[ 28.9  25.3  22.8  17.5  12.9 -22.2  34.5 -67.7 -23.4  11.6  25.2   1.5] -> ses
[ 47.6 -59.0 -16.5  41.0 -12.5  48.0  -8.2   9.9 -12.4  -1.9 -54.4 -41.2] -> zonim
[-10.3 -17.2  -1.3  -1.2 -15.8  21.3 -14.7   3.0 -15.0  18.9  -8.6   2.8] -> zus
[ 27.3 -38.6 -12.3   2.5  18.0  -3.1  12.3   8.6  35.7 -38.3 -56.6 -39.0] -> feg
[ 21.3 -48.4  14.2  26.1  24.4 -18.3  26.7  -7.8 -51.8  29.3 -53.3   6.6] -> tepo
[-10.6   9.8 -12.0  -6.7 -22.7  15.3 -22.5 -28.3 -14.3  -9.1  22.0 -25.2] -> Tesa
[  0.2   2.2  14.0  -0.2  40.1 -43.6  36.8 -16.0 -14.8  10.3 -12.0  20.7] -> manuz
[ 17.4  27.6 -10.3  -1.1  -3.3  10.4  -1.0 -19.5  45.4 -12.0  24.7  -8.7] -> piga
[-27.3 -32.7  -4.6 -19.7   6.2   0.6 -10.7  89.7  29.8 -19.9 -44.0  11.3] -> rolad
[ 13.9 -34.7  -7.0  27.7  37.0 -23.4  13.8  63.9 -15.9  28.4 -42.7  36.7] -> Biton
[-38.9  53.9  25.8 -41.9  10.2 -33.1  17.2 -10.8  30.9   0.1  43.2  39.5] -> Naduf
[  6.2  62.7   1.4 -19.8   6.2   0.6 -10.7   5.2 -23.2  31.0  74.7  42.2] -> zedut
manuz
[  0.2   2.2  14.0  -0.2  40.1 -43.6  36.8 -16.0 -14.8  10.3 -12.0  20.7]
tail: [-19.7   6.2   0.6 -10.7]
[ 89.7  29.8 -19.9 -44.0  11.3]

[ 29.1 -24.8   8.7  21.9 -45.4 -75.0  41.2 -24.4  31.3 -10.7 -25.1  35.4
  27.3 -24.0  -4.4 -22.6 -27.8  29.8   2.8  12.3  -3.6  37.7  -7.0  -3.5
 -27.3 -62.3  -3.2  25.5  11.9  -9.8 -29.4 -13.2 -35.7   8.9 -47.8 -50.4
   4.6 -16.8  58.5  23.6 -35.4  11.7  45.6   2.7   4.3  52.1 -14.5 -30.0
 -25.0  25.7  -7.5   8.5] = manuz
[-25.7   7.8  23.6   6.5  53.9  -2.6 -35.5  -8.0 -43.9 -97.0 -10.3  -7.5
  11.1 -54.4  25.7 -35.6  -5.5  26.9  23.0 -61.1  32.9 -42.8 -23.0  10.4
  56.9   3.6   4.8 -11.8  10.1  13.6   7.7  -7.7  -5.9  -2.7  56.3   5.8
 -30.2  12.5  35.8 -25.2 -49.7  36.8 -27.4 -56.2  47.1 -18.8  22.4  90.1
 -27.9   2.6 -15.1  -0.5] = Biton
[ 14.4 -28.4   9.5  15.0 -36.8 -54.5  36.9 -26.2  35.2 -23.3 -36.6  32.0
  16.9 -17.2  -7.1 -28.4  -5.2  25.8 -27.8  31.3   5.6  39.6   2.5   3.8
 -18.0 -73.8   5.9  25.0  22.4  -7.3 -34.9 -12.5 -35.2  10.6 -23.8 -45.6
   2.4   9.5  49.0  25.4 -51.0   5.0  45.1 -13.9  -1.8  34.0 -35.1 -33.0
 -32.2  17.8 -20.5   6.5] = tepo
tail: [  8.7  21.9 -45.4 -75.0]
[ 41.2 -24.4  31.3 -10.7 -25.1  35.4  27.3 -24.0  -4.4 -22.6 -27.8  29.8
   2.8  12.3  -3.6  37.7  -7.0  -3.5 -27.3 -62.3  -3.2  25.5  11.9  -9.8
 -29.4 -13.2 -35.7   8.9 -47.8 -50.4   4.6 -16.8  58.5  23.6 -35.4  11.7
  45.6   2.7   4.3  52.1 -14.5 -30.0 -25.0  25.7  -7.5   8.5]
tail: [-54.5  36.9]
[-26.2  35.2 -23.3 -36.6  32.0  16.9 -17.2  -7.1 -28.4  -5.2  25.8 -27.8
  31.3   5.6  39.6   2.5   3.8 -18.0 -73.8   5.9  25.0  22.4  -7.3 -34.9
 -12.5 -35.2  10.6 -23.8 -45.6   2.4   9.5  49.0  25.4 -51.0   5.0  45.1
 -13.9  -1.8  34.0 -35.1 -33.0 -32.2  17.8 -20.5   6.5]
q: [ 29.1 -24.8   8.7  21.9 -45.4 -75.0  41.2 -24.4  31.3 -10.7 -25.1  35.4
  27.3 -24.0  -4.4 -22.6 -27.8  29.8   2.8  12.3  -3.6  37.7  -7.0  -3.5
 -27.3 -62.3  -3.2  25.5  11.9  -9.8 -29.4 -13.2 -35.7   8.9 -47.8 -50.4
   4.6 -16.8  58.5  23.6 -35.4  11.7  45.6   2.7   4.3  52.1 -14.5 -30.0
 -25.0  25.7  -7.5   8.5]
manuz

[-63.2 -16.6 -27.3  16.2 -12.5  51.2  12.7  38.8  -4.4  34.0  46.7  19.0
 -25.0  16.5  -4.8 -19.0] = zonim
[ 12.0 -20.2  12.5  -5.9  29.2  -8.8  25.3  27.5  -4.4  34.0  46.7  19.0
 -25.0  86.5  10.9 -22.8] = Tesa
[ 35.1 -42.6  28.6  24.6  21.4  46.6 -30.3  46.6  -6.9  24.6 -38.8 -10.3
   2.8  38.9  46.6  24.6] = zedut
[-63.2  38.8 -27.3  16.2 -19.2  51.2  12.7  38.8 -28.1 -46.5 -21.0  -5.2
  45.2  46.8  42.2   7.5] = rolad
[-63.2 -16.6 -27.3  16.2 -12.5  51.2  12.7  38.8 -28.1 -46.5 -21.0  -5.2
  45.2  46.8  46.5 -27.0] = tepo
q: [ 12.0 -20.2  12.5  -5.9  29.2  -8.8  25.3  27.5  -4.4  34.0  46.7  19.0
 -25.0  86.5  10.9 -22.8]
Tesa
zonim
[-63.2 -16.6 -27.3  16.2 -12.5  51.2  12.7  38.8  -4.4  34.0  46.7  19.0
 -25.0  16.5  -4.8 -19.0]
q: [ 35.1 -42.6  28.6  24.6  21.4  46.6 -30.3  46.6  -6.9  24.6 -38.8 -10.3
   2.8  38.9  46.6  24.6]
zedut
all zedut: [46.6]
5 7 14
tail: [-20.2  12.5]
[ -5.9  29.2  -8.8  25.3  27.5  -4.4  34.0  46.7  19.0 -25.0  86.5  10.9
 -22.8]

[ 48.4  38.5 -70.4  83.9 -73.4  26.6] = zus
[-60.1   2.0  31.7 -55.6   9.3 -77.7] = zedut
[45.6 41.8 28.7 18.6 66.5  5.3] = tepo
[  0.2  52.8 -74.3 -82.6  21.8  -8.7] = Biton
[ 41.0 -39.1  -9.8  27.4  51.9  80.9] = manuz
[-18.2  41.9  28.7   9.3  84.8  53.1] = zonim
[ -9.9  84.8   6.9   6.9 -58.3 -41.2] = Tesa
common Tesa zonim: 
[84.8]
all zonim: [28.7]
2
tail: [41.8 28.7]
[18.6 66.5  5.3]
all Tesa: [-9.9]
0

[ 20.1 -15.8   7.9  24.9  -2.9   6.7 -12.9  41.7 -20.4   3.1  19.1  13.0
  -7.4]  ses
[ 16.6  12.1  18.7 -71.6  -6.3  13.6  -6.3  70.4 -19.3  -6.3   4.0  78.8
 -73.1]  rolad
[  9.6 -17.2 -30.9  20.6 -29.5  39.6 -22.9 -22.3 -19.3   6.9  59.4  11.8
 -14.8]  Tesa
[  9.7 -17.2  27.9 -24.3  58.5 -25.9   6.5  23.5   4.0   9.8 -33.1 -23.8
  15.3]  feg
[-60.3 -19.8  47.7  31.6  35.7 -26.4 -17.9  50.1  -1.9 -26.5   0.2  -1.1
 -46.6]  zedut
Tesa
[  9.6 -17.2 -30.9  20.6 -29.5  39.6 -22.9 -22.3 -19.3   6.9  59.4  11.8
 -14.8]
tail: [  9.7 -17.2]
[ 27.9 -24.3  58.5 -25.9   6.5  23.5   4.0   9.8 -33.1 -23.8  15.3]
rolad
[ 16.6  12.1  18.7 -71.6  -6.3  13.6  -6.3  70.4 -19.3  -6.3   4.0  78.8
 -73.1]
common Tesa rolad: 
[-19.3]
all rolad: [-6.3]
4 6 9

[ 42.1 -27.4   5.4 -17.0 -12.2 -67.9 -27.7] : zedut
[-72.1  44.4 -88.2  44.0 -32.7  70.2 -69.4] : ses
[ 57.3  83.9 -15.5 -79.4  43.0  84.7  12.9] : feg
[-30.1  64.6 -38.7  59.2 -10.6 -37.3  13.6] : rolad
[ -7.0  32.8 -57.8   0.2  64.6  -6.7  10.6] : zonim
[ 53.5  15.1 -26.3  -9.6  89.7  20.0  53.9] : piga
[ 49.3 -51.6   8.9  24.4 -43.5 -55.9  -3.5] : manuz
[  8.5  83.8 -15.5 -79.4  -6.6 -38.7 -11.4] : Naduf
[-11.5 -11.5   7.6  -6.7  -5.6 -68.6  -6.7] : tepo
[  8.5  83.8 -15.5 -79.5  89.7  20.0  66.7] : Tesa
[-47.7  67.7  72.6 -18.6 -85.4  39.1  26.1] : Biton
all tepo: [-11.5]
0 1
common zonim rolad: 
[64.6]
tail: [ 83.9 -15.5 -79.4  43.0]
[84.7 12.9]
piga
[ 53.5  15.1 -26.3  -9.6  89.7  20.0  53.9]
Tesa
[  8.5  83.8 -15.5 -79.5  89.7  20.0  66.7]
tail: [  8.5  83.8 -15.5 -79.4]
[ -6.6 -38.7 -11.4]
common tepo zonim: 
[-6.7]

[ 46.3 -22.3  46.3 -28.7  46.3  46.3   2.9 -29.3 -24.8  -2.2 -22.3 -22.3
 -64.3 -25.4]  zonim
[-35.8  -8.4 -14.1  37.5   6.8  41.2  22.5   6.7  92.8 -92.8  35.3 -24.0
 -25.4  13.0]  zus
[-22.4 -10.9 -14.1  37.5   6.8  41.2  22.5   6.7  92.8  -2.2 -22.3  31.4
 -25.4  12.1]  manuz
zonim
[ 46.3 -22.3  46.3 -28.7  46.3  46.3   2.9 -29.3 -24.8  -2.2 -22.3 -22.3
 -64.3 -25.4]
tail: [ -2.2 -22.3 -22.3]
[-64.3 -25.4]
common zus zonim: 
[-25.4]
tail: [  6.7  92.8  -2.2 -22.3]
[ 31.4 -25.4  12.1]
tail: [ 46.3 -22.3]
[ 46.3 -28.7  46.3  46.3   2.9 -29.3 -24.8  -2.2 -22.3 -22.3 -64.3 -25.4]
all zonim: [-22.3]
1 10 11

[-13.5 -10.2   7.6  -1.5  17.4   7.9  -4.1  -6.5  -5.9 -15.0   6.9 -20.9
  -1.6  -8.4  33.1  14.7  -4.1   1.6  33.0  -7.0  16.6  -0.7   1.2 -19.3
  -3.7  10.0  10.9] -> zonim
[ 20.2  14.7  16.8   5.0  -9.7   5.1 -18.9   0.8 -51.3  -3.1 -41.7  42.6
  40.4  37.6 -13.6 -17.1  -7.2  11.5  13.6   5.6  -3.5 -22.6 -31.6 -12.2
  -5.8  23.9  31.9] -> feg
[-13.5 -10.2   7.6  -1.5  17.4   7.9  -4.1  -6.5  -5.9 -15.0   6.9 -20.9
  -1.6  -8.4  33.1  14.7  -4.1   1.6   3.6   5.6  -3.4 -41.4 -19.1 -19.8
  33.1  40.1 -20.1] -> Tesa
[ 14.7  11.7  -0.8  39.0  14.6 -38.9  30.9  -8.6 -11.0  40.1 -36.9  14.3
  40.8  37.2 -25.3  15.1  35.8   4.5  -2.8 -22.0   6.5 -11.5 -67.7  36.8
  46.6 -14.5 -13.8] -> Naduf
common zonim Naduf: 
[14.7]
common Naduf feg: 
[14.7]
zonim
[-13.5 -10.2   7.6  -1.5  17.4   7.9  -4.1  -6.5  -5.9 -15.0   6.9 -20.9
  -1.6  -8.4  33.1  14.7  -4.1   1.6  33.0  -7.0  16.6  -0.7   1.2 -19.3
  -3.7  10.0  10.9]
tail: [ 5.6 -3.5]
[-22.6 -31.6 -12.2  -5.8  23.9  31.9]
Naduf
[ 14.7  11.7  -0.8  39.0  14.6 -38.9  30.9  -8.6 -11.0  40.1 -36.9  14.3
  40.8  37.2 -25.3  15.1  35.8   4.5  -2.8 -22.0   6.5 -11.5 -67.7  36.8
  46.6 -14.5 -13.8]

[ 1.5 13.8  0.9  1.6  0.0  1.4  1.3 36.9  0.2 85.3 -0.5 -1.6  1.3] : Biton
[74.0  1.4 -1.3 53.2 -1.2  1.1  6.5  0.6  0.2 -0.7 -0.2 -0.4  2.0] : ses
[74.0  1.4 -1.3 53.2 -1.2 -0.4 -1.4  0.6  0.2 -0.7 -0.4 -0.4  1.4] : tepo
ses
[74.0  1.4 -1.3 53.2 -1.2  1.1  6.5  0.6  0.2 -0.7 -0.2 -0.4  2.0]
all tepo: [1.4]
1 12

